Here is a tiny trained network, its code and every weight. The questions are about switching its units off for an input and a class, where a switched-off unit gives its printed mean instead of its output.

import numpy as np


def w(rows, s, z=0):
    codes = np.array(rows[::2]) - 128.0
    scale = np.full(codes.shape[1], s)
    scale[-1] = z or s
    return codes * scale


def norm(h):
    return h / np.sqrt((h * h).mean(-1, keepdims=True) + 1e-5)


def f(y):
    return y / 2 * (1 + np.tanh(0.7978845608 * (y + 0.044715 * y**3)))


def log_softmax(a):
    a = a - a.max(-1, keepdims=True)
    return a - np.log(np.exp(a).sum(-1, keepdims=True))


def net(x, mask):
    res = np.array(x, float).reshape(1, 4) / 4 @ E
    u = 0
    for l in range(2):
        y = f(norm(res) @ A[l][:, :-1].T + A[l][:, -1])
        res = res + np.where(mask[u : u + 15], y, B[l][:, -1]) @ B[l][:, :-1]
        u += 15
    return log_softmax(norm(res)[-1] @ U[:, :-1].T + U[:, -1])


A, B = {}, {}
E = w([
[88,54,104,212,196,100,130,102,58,59,172],'x0',
[57,107,149,71,59,172,98,252,182,187,2],'x1',
[82,166,192,74,85,51,113,58,47,29,15],'x2',
[255,118,59,152,182,51,92,106,120,174,95],'x3',
],0.0047)
A[0] = w([
[143,89,59,143,157,180,151,155,153,185,249,128],'0.n1',
[72,113,147,88,122,150,102,126,149,178,154,68],'0.n2',
[51,149,130,98,67,115,167,138,59,87,114,71],'0.n3',
[2,116,96,161,111,207,121,163,211,241,184,3],'0.n4',
[185,129,116,193,204,121,130,76,92,123,206,34],'0.n5',
[138,141,195,54,90,141,101,220,246,235,124,49],'0.n6',
[244,108,92,89,215,66,227,41,131,127,130,202],'0.n7',
[81,135,164,62,153,123,121,163,170,91,56,143],'0.n8',
[140,85,100,143,121,97,127,191,110,158,77,161],'0.n9',
[135,100,76,192,207,153,167,171,202,105,199,74],'0.n10',
[144,99,148,154,192,60,93,91,127,115,30,142],'0.n11',
[140,120,136,89,61,151,74,193,239,177,145,83],'0.n12',
[140,199,163,74,114,178,138,172,201,231,71,44],'0.n13',
[119,174,82,176,81,210,177,84,185,76,192,253],'0.n14',
[163,123,136,119,49,191,141,223,180,114,125,38],'0.n15',
],0.0056,0.003)
B[0] = w([
[102,49,111,111,117,221,180,144,26,79,167,244],'0.n1',
[152,140,142,123,159,80,157,172,125,78,130,135],'0.n2',
[127,123,163,216,111,174,233,109,118,21,162,179],'0.n3',
[184,93,192,99,146,11,55,201,151,66,102,205],'0.n4',
[166,173,78,146,59,137,182,143,172,192,152,213],'0.n5',
[117,253,162,54,201,132,164,94,72,208,61,232],'0.n6',
[191,250,83,99,66,114,80,140,145,113,155,253],'0.n7',
[120,94,76,239,96,178,158,102,148,145,224,194],'0.n8',
[30,124,61,78,178,144,67,129,164,125,100,172],'0.n9',
[66,58,164,71,93,116,195,140,94,163,208,211],'0.n10',
[96,85,109,104,170,71,86,109,235,141,161,198],'0.n11',
[136,205,158,141,150,147,204,144,116,132,31,201],'0.n12',
[95,192,91,68,197,180,193,50,80,224,96,211],'0.n13',
[104,56,109,162,182,146,101,177,156,130,98,212],'0.n14',
[171,184,186,28,238,78,134,123,72,147,91,167],'0.n15',
],0.0054,0.0059)
A[1] = w([
[172,78,77,165,95,171,181,131,112,176,180,62],'1.n1',
[82,145,210,253,110,121,178,69,154,55,107,79],'1.n2',
[107,106,178,117,174,175,136,184,108,218,79,111],'1.n3',
[206,143,134,149,130,106,140,182,200,170,98,154],'1.n4',
[164,128,135,155,113,62,69,98,118,94,172,53],'1.n5',
[91,129,206,254,46,133,171,104,139,68,88,64],'1.n6',
[236,172,151,169,82,68,44,104,157,74,109,37],'1.n7',
[97,101,152,168,64,101,129,115,154,91,208,165],'1.n8',
[99,90,157,135,195,150,186,141,37,107,144,162],'1.n9',
[180,50,68,185,95,200,156,80,72,184,222,14],'1.n10',
[101,129,231,200,132,150,107,110,198,72,137,28],'1.n11',
[141,157,54,165,145,65,67,161,173,140,106,192],'1.n12',
[201,232,73,134,105,69,40,49,132,98,117,3],'1.n13',
[179,210,131,92,169,120,170,150,115,198,24,52],'1.n14',
[227,218,126,140,94,40,4,133,143,50,105,81],'1.n15',
],0.0063,0.0032)
B[1] = w([
[169,183,53,131,63,54,163,166,55,139,103,180],'1.n1',
[135,105,68,20,41,176,64,54,131,58,138,211],'1.n2',
[118,153,202,149,148,135,200,50,90,135,84,205],'1.n3',
[33,99,140,84,176,187,192,71,72,82,131,156],'1.n4',
[119,196,209,177,199,124,174,132,106,180,109,154],'1.n5',
[99,120,77,39,33,173,18,70,111,82,126,202],'1.n6',
[165,198,221,190,134,36,78,54,184,132,124,177],'1.n7',
[153,191,102,36,193,172,137,133,84,181,64,216],'1.n8',
[171,130,156,183,72,120,42,97,178,99,103,223],'1.n9',
[177,232,20,44,86,65,197,187,118,194,178,207],'1.n10',
[61,157,194,53,48,181,184,83,52,120,58,155],'1.n11',
[112,106,121,178,144,205,91,77,171,155,154,191],'1.n12',
[115,154,255,201,82,22,124,141,171,28,155,217],'1.n13',
[86,224,173,162,183,74,168,69,82,185,100,253],'1.n14',
[198,70,217,235,69,71,50,122,183,153,183,208],'1.n15',
],0.0059)
U = w([
[70,1,193,123,177,141,154,217,69,102,125,75],'0',
[52,218,188,101,210,159,197,73,67,213,46,216],'1',
[174,173,37,107,78,111,204,197,69,181,222,201],'2',
[176,167,185,232,79,42,52,53,203,101,205,169],'3',
[198,104,134,225,192,230,166,124,171,65,97,3],'4',
[45,6,46,200,201,154,36,91,213,175,99,38],'5',
[63,113,106,58,38,207,62,37,94,45,100,179],'6',
],0.0099,0.0053)

Each question gives the input, the list of numbers given to net, and the class t.
The units are the neurons (one row each of A and B). Each row of codes is followed by its name. A weight is (code - 128) times the scale printed after its matrix; where a second scale follows, it is the last column's (A, B and U).
mask holds one flag per neuron, layer by layer. A switched-off neuron (its flag False) gives its mean, the last column of its row in B, instead of its output. The means were averaged over made-up inputs and are rounded, as every weight is.
A unit's drop is (log p(t) with every unit on - log p(t) with that unit switched off) / (log p(t) with every unit on - log p(t) with every unit switched off).
The circuit of an input: a set's keep is (log p(t) with only the set's units on - log p(t) with every unit switched off) / (log p(t) with every unit on - log p(t) with every unit switched off). Starting from the 12 units with the biggest drops (on a tie, the unit counted first), units are removed one at a time, each time the one whose removal leaves the highest keep (on an exact tie, the one counted first), for as long as the keep stays at least 0.8.
units of the circuit, in order: the units of the circuit, biggest drop first
most important unit: the unit with the biggest drop
k most important neurons of layer l: the k neurons of layer l with the biggest drops, biggest first
drop when u is switched off: that unit's drop, to one decimal
input [8,0,-7,-7], class 0: units of the circuit, in order => [0.n4; 0.n7]
input [3,-5,-2,7], class 2: most important unit => 0.n5
input [0,-3,-4,-4], class 2: 2 most important neurons of layer 1 => [1.n10; 1.n1]
input [4,-8,0,1], class 2: units of the circuit, in order => [0.n5; 1.n10]
input [-7,-2,4,-5], class 6: units of the circuit, in order => [0.n3; 0.n8; 1.n2; 1.n6]
input [6,6,-8,6], class 0: 3 most important neurons of layer 0 => [0.n4; 0.n8; 0.n9]
input [-3,-6,2,-4], class 3: 3 most important neurons of layer 1 => [1.n15; 1.n7; 1.n13]
input [-4,-3,7,0], class 3: 2 most important neurons of layer 1 => [1.n15; 1.n7]
input [-8,-4,-4,6], class 1: 4 most important neurons of layer 0 => [0.n8; 0.n6; 0.n12; 0.n13]
input [6,3,-1,8], class 3: 2 most important neurons of layer 1 => [1.n13; 1.n15]
input [0,1,-2,4], class 2: 4 most important neurons of layer 0 => [0.n1; 0.n4; 0.n15; 0.n10]
input [0,-5,-1,2], class 2: 2 most important neurons of layer 0 => [0.n5; 0.n4]
input [5,2,-1,-2], class 6: 2 most important neurons of layer 0 => [0.n15; 0.n11]
input [4,-2,-2,-5], class 2: most important neuron of layer 1 => [1.n10]
input [1,-3,8,-1], class 6: 2 most important neurons of layer 0 => [0.n3; 0.n4]
input [3,-2,7,1], class 3: drop when 0.n1 is switched off => 0.1
input [1,3,-8,6], class 1: drop when 0.n3 is switched off => 0.1
input [-1,-3,-5,-5], class 0: 2 most important neurons of layer 0 => [0.n4; 0.n14]
input [7,3,-6,-2], class 0: drop when 0.n4 is switched off => 0.3
input [1,5,8,6], class 5: most important unit => 0.n7
